A = [118 115 156 119]
A[0] -> 118
A[1] -> 115
A[3] -> 119

a =
147	128	128	127	121	130
106	115	134	125	147	127
124	140	119	122	122	129
155	125	133	140	147	129
a[0][0] = 147
a[3] = [155, 125, 133, 140, 147, 129]
a[1][1] = 115
a[:, 5] = [130, 127, 129, 129]
a[0] = [147, 128, 128, 127, 121, 130]
a[3][3] = 140
a[1] = [106, 115, 134, 125, 147, 127]
a[3][5] = 129

grid =
[[137 121 129 126 127 121 138 129 127]
 [125 127 128 124 133 123 128 128 126]
 [123 129 130 120 128 126 132 120 125]
 [129 135 131 131 127 125 130 133 127]
 [127 129 123 125 125 127 102 124 128]
 [140 129 129 125 126 128 138 135 126]
 [131 121 123 129 129 125 141 121 128]
 [138 124 127 129 130 129 132 125 127]
 [107 128 124 132 130 132 111 127 126]
 [122 126 131 127 128 133 129 127 130]
 [120 127 127 126 122 126 141 130 129]
 [124 135 137 132 133 130 118 127 127]
 [119 126 128 129 124 132 110 128 130]
 [131 129 135 126 125 129 117 125 129]
 [138 129 126 122 128 131 147 132 131]
 [105 132 126 129 130 129 133 136 126]]
grid[0,0] = 137
grid[12] = [119, 126, 128, 129, 124, 132, 110, 128, 130]
grid[14,7] = 132
grid[14,6] = 147
grid[15,4] = 130
grid[10,5] = 126
grid[11,7] = 127
grid[2,7] = 120
grid[4,4] = 125
grid[11,6] = 118
grid[:, 7] = [129, 128, 120, 133, 124, 135, 121, 125, 127, 127, 130, 127, 128, 125, 132, 136]
grid[6,5] = 125
grid[5,4] = 126
grid[5] = [140, 129, 129, 125, 126, 128, 138, 135, 126]
grid[0,1] = 121
grid[3,8] = 127
grid[14,1] = 129
grid[15,3] = 129
grid[4,7] = 124
grid[11,0] = 124
grid[13,2] = 135
grid[6] = [131, 121, 123, 129, 129, 125, 141, 121, 128]
grid[12,3] = 129
grid[0,2] = 129
grid[7] = [138, 124, 127, 129, 130, 129, 132, 125, 127]
grid[1,2] = 128
grid[4] = [127, 129, 123, 125, 125, 127, 102, 124, 128]
grid[7,7] = 125
grid[12,5] = 132
grid[13,1] = 129
grid[:, 2] = [129, 128, 130, 131, 123, 129, 123, 127, 124, 131, 127, 137, 128, 135, 126, 126]
grid[:, 1] = [121, 127, 129, 135, 129, 129, 121, 124, 128, 126, 127, 135, 126, 129, 129, 132]
grid[1] = [125, 127, 128, 124, 133, 123, 128, 128, 126]
grid[11] = [124, 135, 137, 132, 133, 130, 118, 127, 127]
grid[13,5] = 129

x =
[[132 128 125 129 130 129 133 130 137 126 122 132 137 125 127]
 [132 129 125 130 131 129 134 130 138 126 122 133 138 125 127]
 [120 128 135 126 124 128 118 125 109 131 141 120 111 135 131]
 [129 128 127 128 128 127 129 128 130 128 127 128 129 127 127]
 [133 129 125 129 131 129 134 131 140 126 120 133 139 124 127]
 [131 127 125 129 129 127 131 128 134 127 125 130 131 125 126]
 [140 129 119 132 134 129 142 133 155 125 111 140 151 119 124]
 [128 128 127 128 128 128 128 128 128 128 127 128 128 128 128]
 [130 128 126 129 129 128 131 129 133 127 125 130 132 126 127]
 [126 128 130 128 127 128 126 127 123 129 132 126 124 130 129]
 [117 128 137 125 122 127 114 123 101 132 146 116 105 138 132]
 [128 128 128 128 128 128 128 128 129 128 127 128 129 128 128]
 [128 128 128 128 128 128 128 128 128 128 128 128 128 128 128]
 [132 128 126 129 130 129 133 130 137 127 122 132 137 125 127]
 [128 128 127 128 128 128 128 128 129 128 127 128 128 127 128]]
x[-15, -15] -> 132
x[:, 0] -> [132, 132, 120, 129, 133, 131, 140, 128, 130, 126, 117, 128, 128, 132, 128]
x[:, 5] -> [129, 129, 128, 127, 129, 127, 129, 128, 128, 128, 127, 128, 128, 129, 128]
x[4, 10] -> 120
x[1, 2] -> 125
x[0, -9] -> 133
x[:, 3] -> [129, 130, 126, 128, 129, 129, 132, 128, 129, 128, 125, 128, 128, 129, 128]
x[3] -> [129, 128, 127, 128, 128, 127, 129, 128, 130, 128, 127, 128, 129, 127, 127]
x[6, 13] -> 119
x[5, 10] -> 125
x[12, -9] -> 128
x[-13] -> [120, 128, 135, 126, 124, 128, 118, 125, 109, 131, 141, 120, 111, 135, 131]
x[-8, -10] -> 128
x[:, 9] -> [126, 126, 131, 128, 126, 127, 125, 128, 127, 129, 132, 128, 128, 127, 128]
x[3, 5] -> 127
x[13, 13] -> 125
x[4, 7] -> 131
x[4] -> [133, 129, 125, 129, 131, 129, 134, 131, 140, 126, 120, 133, 139, 124, 127]
x[10, 2] -> 137
x[-3, 13] -> 128
x[-1, 12] -> 128
x[-5, 0] -> 117
x[-13, 12] -> 111
x[1, 11] -> 133
x[11, 6] -> 128
x[0, -10] -> 129
x[-10, -10] -> 127
x[5] -> [131, 127, 125, 129, 129, 127, 131, 128, 134, 127, 125, 130, 131, 125, 126]
x[12] -> [128, 128, 128, 128, 128, 128, 128, 128, 128, 128, 128, 128, 128, 128, 128]
x[-11, 14] -> 127
x[1, -10] -> 129
x[9, 9] -> 129
x[-7, -9] -> 131
x[7] -> [128, 128, 127, 128, 128, 128, 128, 128, 128, 128, 127, 128, 128, 128, 128]
x[:, 14] -> [127, 127, 131, 127, 127, 126, 124, 128, 127, 129, 132, 128, 128, 127, 128]
x[-2, 3] -> 129

W =
[[129 138 152 122 133 116 127 122]
 [139 124 119 126 129 133 130 126]
 [139 135 120 118 133 130 129 109]
 [129 121 117 128 125 127 134 124]
 [135 128 129 118 130 124 145 121]
 [123 120 132 108 126 123 142 106]]
W[0, 0] -> 129
W[0] -> [129, 138, 152, 122, 133, 116, 127, 122]
W[1, 6] -> 130
W[0, 5] -> 116
W[3, 7] -> 124
W[5, 5] -> 123
W[1] -> [139, 124, 119, 126, 129, 133, 130, 126]
W[4, 6] -> 145
W[:, 4] -> [133, 129, 133, 125, 130, 126]
W[:, 2] -> [152, 119, 120, 117, 129, 132]
W[:, 6] -> [127, 130, 129, 134, 145, 142]
W[3] -> [129, 121, 117, 128, 125, 127, 134, 124]
W[3, 2] -> 117
W[3, 3] -> 128
W[3, 6] -> 134
W[5, 2] -> 132
W[0, 2] -> 152

data = [145 148 119 137 125 114 141 123 150]
data[0] -> 145
data[1] -> 148
data[2] -> 119
data[5] -> 114
